Here is a tiny trained network, its code and every weight. The questions are about switching its units off for an input and a class, where a switched-off unit gives its printed mean instead of its output.

import numpy as np


def w(rows, s, z=0):
    codes = np.array(rows[::2]) - 128.0
    scale = np.full(codes.shape[1], s)
    scale[-1] = z or s
    return codes * scale


def f(y):
    return np.maximum(y, 0)


def log_softmax(a):
    a = a - a.max(-1, keepdims=True)
    return a - np.log(np.exp(a).sum(-1, keepdims=True))


def net(x, mask):
    res = np.array(x, float).reshape(1, 6) / 4 @ E
    y = f(res @ A[0][:, :-1].T + A[0][:, -1])
    res = res + np.where(mask, y, B[0][:, -1]) @ B[0][:, :-1]
    return log_softmax(res[-1] @ U[:, :-1].T + U[:, -1])


A, B = {}, {}
E = w([
[28,254,106],'x0',
[75,107,196],'x1',
[52,47,23],'x2',
[175,246,45],'x3',
[150,134,147],'x4',
[121,109,152],'x5',
],0.0059)
A[0] = w([
[183,2,152,215],'neuron 0',
[32,196,189,183],'neuron 1',
[202,171,231,117],'neuron 2',
[147,115,68,188],'neuron 3',
[40,94,153,207],'neuron 4',
[67,47,136,205],'neuron 5',
[115,97,151,253],'neuron 6',
[132,204,235,145],'neuron 7',
[251,114,199,194],'neuron 8',
[132,151,83,103],'neuron 9',
[183,159,208,116],'neuron 10',
[65,193,89,160],'neuron 11',
[109,119,124,112],'neuron 12',
[120,166,123,173],'neuron 13',
],0.0071,0.0063)
B[0] = w([
[109,81,181,253],'neuron 0',
[70,2,204,235],'neuron 1',
[199,40,97,201],'neuron 2',
[85,169,164,191],'neuron 3',
[73,107,159,230],'neuron 4',
[82,155,166,232],'neuron 5',
[110,73,192,250],'neuron 6',
[179,42,137,212],'neuron 7',
[168,74,140,241],'neuron 8',
[46,212,93,145],'neuron 9',
[189,70,105,182],'neuron 10',
[88,145,154,209],'neuron 11',
[115,116,117,133],'neuron 12',
[91,124,158,184],'neuron 13',
],0.0079,0.0064)
U = w([
[177,98,107,51],'0',
[69,124,213,253],'1',
[85,232,2,8],'2',
],0.0093,0.003)

Each question gives the input, the list of numbers given to net, and the class t.
The units are the neurons (one row each of A and B). Each row of codes is followed by its name. A weight is (code - 128) times the scale printed after its matrix; where a second scale follows, it is the last column's (A, B and U).
mask holds one flag per neuron, in row order. A switched-off neuron (its flag False) gives its mean, the last column of its row in B, instead of its output. The means were averaged over made-up inputs and are rounded, as every weight is.
A unit's drop is (log p(t) with every unit on - log p(t) with that unit switched off) / (log p(t) with every unit on - log p(t) with every unit switched off).
The circuit of an input: a set's keep is (log p(t) with only the set's units on - log p(t) with every unit switched off) / (log p(t) with every unit on - log p(t) with every unit switched off). Starting from the 12 units with the biggest drops (on a tie, the unit counted first), units are removed one at a time, each time the one whose removal leaves the highest keep (on an exact tie, the one counted first), for as long as the keep stays at least 0.8.
circuit, biggest first: the units of the circuit, biggest drop first
unit that matters most: the unit with the biggest drop
k most important neurons: the k neurons with the biggest drops, biggest first
drop of u: that unit's drop, to one decimal
input [2,-5,-8,8,-8,-5], class 2: unit that matters most => neuron 6
input [6,-3,5,4,1,-7], class 2: circuit, biggest first => [neuron 0; neuron 6; neuron 9]
input [-5,-2,-5,-7,-3,-7], class 0: circuit, biggest first => [neuron 1; neuron 2; neuron 8]
input [3,-6,-6,6,-3,-4], class 2: circuit, biggest first => [neuron 6; neuron 0]
input [0,-8,-4,2,-5,-2], class 2: 2 most important neurons => [neuron 1; neuron 0]
input [0,-1,-4,1,-4,-3], class 0: 3 most important neurons => [neuron 5; neuron 4; neuron 0]
input [2,-4,3,3,3,5], class 2: drop of neuron 0 => 0.2
input [5,1,8,5,3,-5], class 2: drop of neuron 11 => -0.1
input [4,2,-7,5,-6,1], class 0: drop of neuron 5 => 0.2
input [-5,-7,0,6,-3,-2], class 2: drop of neuron 1 => 0.3
